Here is a tiny trained network, its code and every weight. The questions are about switching its units off for an input and a target symbol, where a switched-off unit gives its printed mean instead of its output.

import numpy as np


def w(rows, s, z=0):
    codes = np.array(rows[::2]) - 128.0
    scale = np.full(codes.shape[1], s)
    scale[-1] = z or s
    return codes * scale


def norm(h):
    return h / np.sqrt((h * h).mean(-1, keepdims=True) + 1e-5)


def f(y):
    return np.maximum(y, 0)


def softmax(a):
    e = np.exp(a - a.max(-1, keepdims=True))
    return e / e.sum(-1, keepdims=True)


def log_softmax(a):
    a = a - a.max(-1, keepdims=True)
    return a - np.log(np.exp(a).sum(-1, keepdims=True))


def net(x, mask):
    ids = ['αγεηλξτψω'.index(c) for c in x.split()]
    T = len(ids)
    res = E[ids] + P[:T]
    q, k, v = (norm(res) @ M[0].T for M in (Q, K, V))
    z = softmax(np.where(np.tri(T) > 0, q @ k.T / 2**0.5, -1e9)) @ v
    res = res + np.where(mask[0], z, O[0][:, -1]) @ O[0][:, :-1]
    y = f(norm(res) @ A[0][:, :-1].T + A[0][:, -1])
    res = res + np.where(mask[1:25], y, B[0][:, -1]) @ B[0][:, :-1]
    return log_softmax(norm(res)[-1] @ U[:, :-1].T + U[:, -1])


Q, K, V, O, A, B = {}, {}, {}, {}, {}, {}
E = w([
[89,219,244,85],'α',
[64,105,89,120],'γ',
[183,93,53,151],'ε',
[135,178,254,121],'η',
[158,52,159,157],'λ',
[108,173,128,138],'ξ',
[48,159,117,81],'τ',
[148,195,106,176],'ψ',
[122,66,47,77],'ω',
],0.016)
P = w([
[190,130,101,2],'0',
[142,156,135,143],'1',
[141,156,136,147],'2',
[145,153,138,152],'3',
[146,149,136,155],'4',
[148,149,141,160],'5',
[151,144,138,165],'6',
[152,144,142,165],'7',
[150,142,141,172],'8',
[153,142,143,174],'9',
[154,141,145,176],'10',
[156,138,144,180],'11',
[160,142,148,169],'12',
],0.0073)
Q[0] = w([
[254,90,148,179],'head 0',
[218,157,178,189],'head 0',
],0.019)
K[0] = w([
[90,129,96,253],'head 0',
[86,152,144,208],'head 0',
],0.016)
V[0] = w([
[76,179,198,1],'head 0',
[178,195,148,219],'head 0',
],0.0071)
O[0] = w([
[147,105,118,247,255],'head 0',
[24,152,44,126,94],'head 0',
],0.014,0.00078)
A[0] = w([
[157,63,180,63,84],'neuron 0',
[77,143,114,89,88],'neuron 1',
[219,143,160,117,221],'neuron 2',
[88,75,212,95,164],'neuron 3',
[200,143,27,121,117],'neuron 4',
[111,148,159,25,42],'neuron 5',
[179,204,69,120,98],'neuron 6',
[139,81,145,26,225],'neuron 7',
[182,67,98,102,104],'neuron 8',
[149,156,174,195,139],'neuron 9',
[6,141,58,128,93],'neuron 10',
[94,34,63,89,18],'neuron 11',
[121,36,77,126,5],'neuron 12',
[149,118,57,165,59],'neuron 13',
[152,143,15,81,59],'neuron 14',
[136,29,167,130,124],'neuron 15',
[77,226,146,96,136],'neuron 16',
[142,218,88,69,1],'neuron 17',
[64,53,187,154,191],'neuron 18',
[156,126,61,133,53],'neuron 19',
[103,132,127,209,163],'neuron 20',
[111,157,163,126,159],'neuron 21',
[138,183,81,108,130],'neuron 22',
[159,197,161,156,58],'neuron 23',
],0.013,0.0052)
B[0] = w([
[213,167,44,130,195],'neuron 0',
[77,146,123,76,192],'neuron 1',
[92,94,92,162,230],'neuron 2',
[37,181,194,103,205],'neuron 3',
[142,173,182,62,163],'neuron 4',
[221,138,80,140,199],'neuron 5',
[2,98,167,163,157],'neuron 6',
[64,57,101,141,250],'neuron 7',
[73,140,208,131,163],'neuron 8',
[122,101,138,90,212],'neuron 9',
[218,103,98,125,254],'neuron 10',
[165,157,191,189,170],'neuron 11',
[188,145,162,129,143],'neuron 12',
[120,143,198,38,145],'neuron 13',
[131,169,189,195,181],'neuron 14',
[180,205,92,75,189],'neuron 15',
[172,162,140,186,229],'neuron 16',
[67,70,144,137,169],'neuron 17',
[24,199,181,67,206],'neuron 18',
[127,148,88,87,139],'neuron 19',
[163,95,92,113,210],'neuron 20',
[173,107,151,130,170],'neuron 21',
[93,93,156,161,175],'neuron 22',
[176,114,108,153,159],'neuron 23',
],0.0094,0.0079)
U = w([
[100,146,237,41,64],'α',
[52,234,126,188,200],'γ',
[86,95,158,195,67],'ε',
[32,24,160,113,3],'η',
[118,73,26,150,67],'λ',
[224,80,144,215,178],'ξ',
[214,191,14,144,82],'τ',
[90,118,36,51,179],'ψ',
[247,184,184,75,189],'ω',
],0.015,0.0036)

Each question gives the input, a string of symbols that net reads in full, and the target symbol t.
The units are the heads (2 rows each of Q, K, V and O) and the neurons (one row each of A and B). Each row of codes is followed by its name. A weight is (code - 128) times the scale printed after its matrix; where a second scale follows, it is the last column's (O, A, B and U).
mask holds one flag per unit, heads first, then neurons. A switched-off unit (its flag False) gives its mean, the last column of its rows in O or B, instead of its output. The means were averaged over made-up inputs and are rounded, as every weight is.
A unit's drop is (log p(t) with every unit on - log p(t) with that unit switched off) / (log p(t) with every unit on - log p(t) with every unit switched off).
The circuit of an input: a set's keep is (log p(t) with only the set's units on - log p(t) with every unit switched off) / (log p(t) with every unit on - log p(t) with every unit switched off). Starting from the 12 units with the biggest drops (on a tie, the unit counted first), units are removed one at a time, each time the one whose removal leaves the highest keep (on an exact tie, the one counted first), for as long as the keep stays at least 0.8.
units of the circuit, in order: the units of the circuit, biggest drop first
most important unit: the unit with the biggest drop
top k neurons: the k neurons with the biggest drops, biggest first
drop of u: that unit's drop, to one decimal
input ω τ τ λ τ ε ψ τ, target α: top 3 neurons => neuron 3; neuron 10; neuron 5
input γ τ τ λ γ, target ω: most important unit => neuron 7
input τ η λ ξ ψ τ ω, target ω: units of the circuit, in order => neuron 15; head 0
input τ γ λ τ ω ξ τ λ λ, target ω: top 2 neurons => neuron 10; neuron 18
input ε τ τ ξ τ λ ψ ε, target γ: top 2 neurons => neuron 14; neuron 6
input γ ψ ξ τ τ ε γ, target ω: top 3 neurons => neuron 7; neuron 15; neuron 18
input ψ τ τ γ, target τ: top 2 neurons => neuron 10; neuron 7
input τ λ τ ψ α τ ψ λ λ γ ω ω, target ω: top 3 neurons => neuron 15; neuron 0; neuron 4
input ψ α λ ψ λ, target γ: top 4 neurons => neuron 11; neuron 14; neuron 0; neuron 20
input ε γ λ λ ε γ, target ψ: units of the circuit, in order => head 0; neuron 7; neuron 5
input ξ λ α ψ τ γ τ τ τ, target η: top 3 neurons => neuron 0; neuron 16; neuron 18
input λ ε ω η ξ τ ψ ξ, target τ: units of the circuit, in order => head 0; neuron 10
input ψ τ τ ξ γ ψ η η γ τ, target τ: top 2 neurons => neuron 10; neuron 7
input ε τ η ξ τ ψ ω τ τ τ ψ γ λ, target α: units of the circuit, in order => neuron 18
input η ξ ε λ τ λ τ γ τ λ τ τ, target λ: top 3 neurons => neuron 20; neuron 3; neuron 16
input ε γ ε, target α: top 2 neurons => neuron 4; neuron 8
input ε τ γ τ ψ ψ τ λ λ τ γ, target ψ: top 3 neurons => neuron 7; neuron 5; neuron 3
input ω τ τ, target α: top 3 neurons => neuron 3; neuron 10; neuron 16
input τ τ λ ψ η τ ω ω ψ γ, target ξ: drop of head 0 => 0.9
input ω ψ ψ τ λ ψ ε λ τ ξ τ τ γ, target α: drop of neuron 15 => 0.1
input ξ τ τ τ γ, target η: drop of neuron 18 => 2.3
input λ η γ λ, target α: most important unit => neuron 10
